[+6.74 +1.05 +2.22 +4.12 +1.45 -4.27 +1.33 +0.34 -2.51]
[+6.55 +1.82 +1.50 +4.06 +1.35 -2.91 +0.27 +0.02 -3.34]
[+5.32 -0.75 +5.33 +1.92 +1.31 -0.12 -1.41 +2.50 -2.92]
[+6.75 +1.98 +1.62 +3.99 +1.03 -2.89 +0.29 -0.05 -3.06]
[+5.41 -1.09 +5.41 +2.13 +1.11 -0.69 -0.31 +1.84 -1.97]
[+6.49 -1.10 +5.41 +1.86 +0.58 -1.08 -0.01 +2.91 -2.16]
[+4.48 +1.73 +2.04 +3.40 +2.24 -1.77 +0.89 -1.53 -4.80]
[+6.67 +2.17 +1.49 +3.99 +1.29 -2.89 +0.40 -0.01 -3.24]
[+6.76 +0.97 +2.16 +4.26 +1.38 -4.46 +1.52 +0.18 -2.43]
->
[+1.05 +2.22 +4.12 +1.45 -4.27 +1.33 +0.34 -2.51 +6.74]
[+1.82 +1.50 +4.06 +1.35 -2.91 +0.27 +0.02 -3.34 +6.55]
[-0.75 +5.33 +1.92 +1.31 -0.12 -1.41 +2.50 -2.92 +5.32]
[+1.98 +1.62 +3.99 +1.03 -2.89 +0.29 -0.05 -3.06 +6.75]
[-1.09 +5.41 +2.13 +1.11 -0.69 -0.31 +1.84 -1.97 +5.41]
[-1.10 +5.41 +1.86 +0.58 -1.08 -0.01 +2.91 -2.16 +6.49]
[+1.73 +2.04 +3.40 +2.24 -1.77 +0.89 -1.53 -4.80 +4.48]
[+2.17 +1.49 +3.99 +1.29 -2.89 +0.40 -0.01 -3.24 +6.67]
[+0.97 +2.16 +4.26 +1.38 -4.46 +1.52 +0.18 -2.43 +6.76]

[+1.14 +1.35 -0.36 +1.73 +6.73 +0.33 +1.82 +2.91 -3.24]
[-5.12 -0.35 -1.13 -0.21 -5.70 -1.07 -2.70 -5.81 -0.36]
[+1.45 -0.63 +0.68 +0.62 +7.42 -0.40 +4.76 +1.41 -0.09]
[-4.89 +2.33 -2.61 +1.96 -1.13 -0.21 -2.94 -2.42 -5.12]
[+1.94 -3.46 +2.55 -2.54 -0.18 -0.87 +3.66 -1.56 +6.16]
[+0.10 -1.89 +1.38 -1.72 -5.08 -0.38 -1.33 -2.40 +3.49]
->
[+1.35 -0.36 +1.73 +6.73 +0.33 +1.82 +2.91 -3.24 +1.14]
[-0.35 -1.13 -0.21 -5.70 -1.07 -2.70 -5.81 -0.36 -5.12]
[-0.63 +0.68 +0.62 +7.42 -0.40 +4.76 +1.41 -0.09 +1.45]
[+2.33 -2.61 +1.96 -1.13 -0.21 -2.94 -2.42 -5.12 -4.89]
[-3.46 +2.55 -2.54 -0.18 -0.87 +3.66 -1.56 +6.16 +1.94]
[-1.89 +1.38 -1.72 -5.08 -0.38 -1.33 -2.40 +3.49 +0.10]

[+0.19 +1.83 -8.16]
[+2.75 -6.22 +8.19]
[+0.52 +8.66 -5.67]
[-0.44 -0.69 -0.23]
->
[+1.83 -8.16 +0.19]
[-6.22 +8.19 +2.75]
[+8.66 -5.67 +0.52]
[-0.69 -0.23 -0.44]

[-4.55 +1.65 +4.59 -3.56 +3.31 -6.05 +4.06 +0.50 -4.52 -3.49]
[-5.82 -2.82 -2.49 -5.97 +5.84 -3.31 -0.38 -5.77 -0.35 +6.34]
[+4.23 +5.96 +2.93 -5.87 +5.80 +5.18 -3.75 -0.34 -6.53 -2.69]
[+0.24 -2.84 -1.70 +1.18 -6.17 +1.57 +1.96 -5.12 +1.76 +1.19]
[+4.48 -1.23 -2.06 +0.50 +0.21 -5.50 +0.08 -2.76 -4.07 -3.06]
[+3.93 +4.37 -2.65 +0.11 +2.53 +0.36 -4.03 +4.01 +2.68 -2.31]
->
[+1.65 +4.59 -3.56 +3.31 -6.05 +4.06 +0.50 -4.52 -3.49 -4.55]
[-2.82 -2.49 -5.97 +5.84 -3.31 -0.38 -5.77 -0.35 +6.34 -5.82]
[+5.96 +2.93 -5.87 +5.80 +5.18 -3.75 -0.34 -6.53 -2.69 +4.23]
[-2.84 -1.70 +1.18 -6.17 +1.57 +1.96 -5.12 +1.76 +1.19 +0.24]
[-1.23 -2.06 +0.50 +0.21 -5.50 +0.08 -2.76 -4.07 -3.06 +4.48]
[+4.37 -2.65 +0.11 +2.53 +0.36 -4.03 +4.01 +2.68 -2.31 +3.93]

[-2.25 -2.21 -2.21 -0.39 +2.50]
[-1.93 -2.65 +3.75 -4.46 -2.39]
[+2.31 +0.01 -5.91 +3.86 +0.40]
[+0.08 +0.08 -6.16 +3.83 +3.85]
[-1.47 -1.70 -1.70 -0.35 +1.60]
[-0.43 -4.09 -7.08 +1.77 -0.56]
->
[-2.21 -2.21 -0.39 +2.50 -2.25]
[-2.65 +3.75 -4.46 -2.39 -1.93]
[+0.01 -5.91 +3.86 +0.40 +2.31]
[+0.08 -6.16 +3.83 +3.85 +0.08]
[-1.70 -1.70 -0.35 +1.60 -1.47]
[-4.09 -7.08 +1.77 -0.56 -0.43]

[+1.92 -2.03 -0.68 -1.77 +1.19 -2.59]
[-2.74 +2.82 +1.93 -1.55 -2.39 +3.53]
[+7.08 -3.31 +2.89 +3.80 +3.18 -3.70]
[+4.22 +1.86 +1.01 +3.61 -2.10 +0.13]
[-3.51 -6.23 +0.07 -3.50 +3.59 +3.48]
->
[-2.03 -0.68 -1.77 +1.19 -2.59 +1.92]
[+2.82 +1.93 -1.55 -2.39 +3.53 -2.74]
[-3.31 +2.89 +3.80 +3.18 -3.70 +7.08]
[+1.86 +1.01 +3.61 -2.10 +0.13 +4.22]
[-6.23 +0.07 -3.50 +3.59 +3.48 -3.51]

[+1.35 +3.23 +0.92 +6.85 +0.84 +7.99 +1.68 +1.08 +1.26 +1.71 +1.18 +0.33 +0.89 +1.47 +1.01]
[-1.03 -0.82 -0.99 -2.80 +0.19 -3.63 -1.08 -1.16 -0.44 -2.00 -1.36 -0.20 -0.61 -1.68 -0.20]
[-0.09 -3.50 -0.42 -3.97 -2.59 -4.21 -0.29 -0.39 -2.54 -0.45 -0.25 -0.45 -1.00 -0.45 -2.29]
[-0.10 -0.65 -0.62 -3.53 +0.71 -4.32 -0.39 -0.18 +0.59 -0.66 -0.06 -0.08 -0.50 -0.60 +0.51]
[-1.33 +1.33 -0.67 -0.28 +2.04 -0.86 -1.01 -1.06 +0.88 -2.09 -1.58 +0.18 +0.52 -1.64 +1.23]
->
[+3.23 +0.92 +6.85 +0.84 +7.99 +1.68 +1.08 +1.26 +1.71 +1.18 +0.33 +0.89 +1.47 +1.01 +1.35]
[-0.82 -0.99 -2.80 +0.19 -3.63 -1.08 -1.16 -0.44 -2.00 -1.36 -0.20 -0.61 -1.68 -0.20 -1.03]
[-3.50 -0.42 -3.97 -2.59 -4.21 -0.29 -0.39 -2.54 -0.45 -0.25 -0.45 -1.00 -0.45 -2.29 -0.09]
[-0.65 -0.62 -3.53 +0.71 -4.32 -0.39 -0.18 +0.59 -0.66 -0.06 -0.08 -0.50 -0.60 +0.51 -0.10]
[+1.33 -0.67 -0.28 +2.04 -0.86 -1.01 -1.06 +0.88 -2.09 -1.58 +0.18 +0.52 -1.64 +1.23 -1.33]
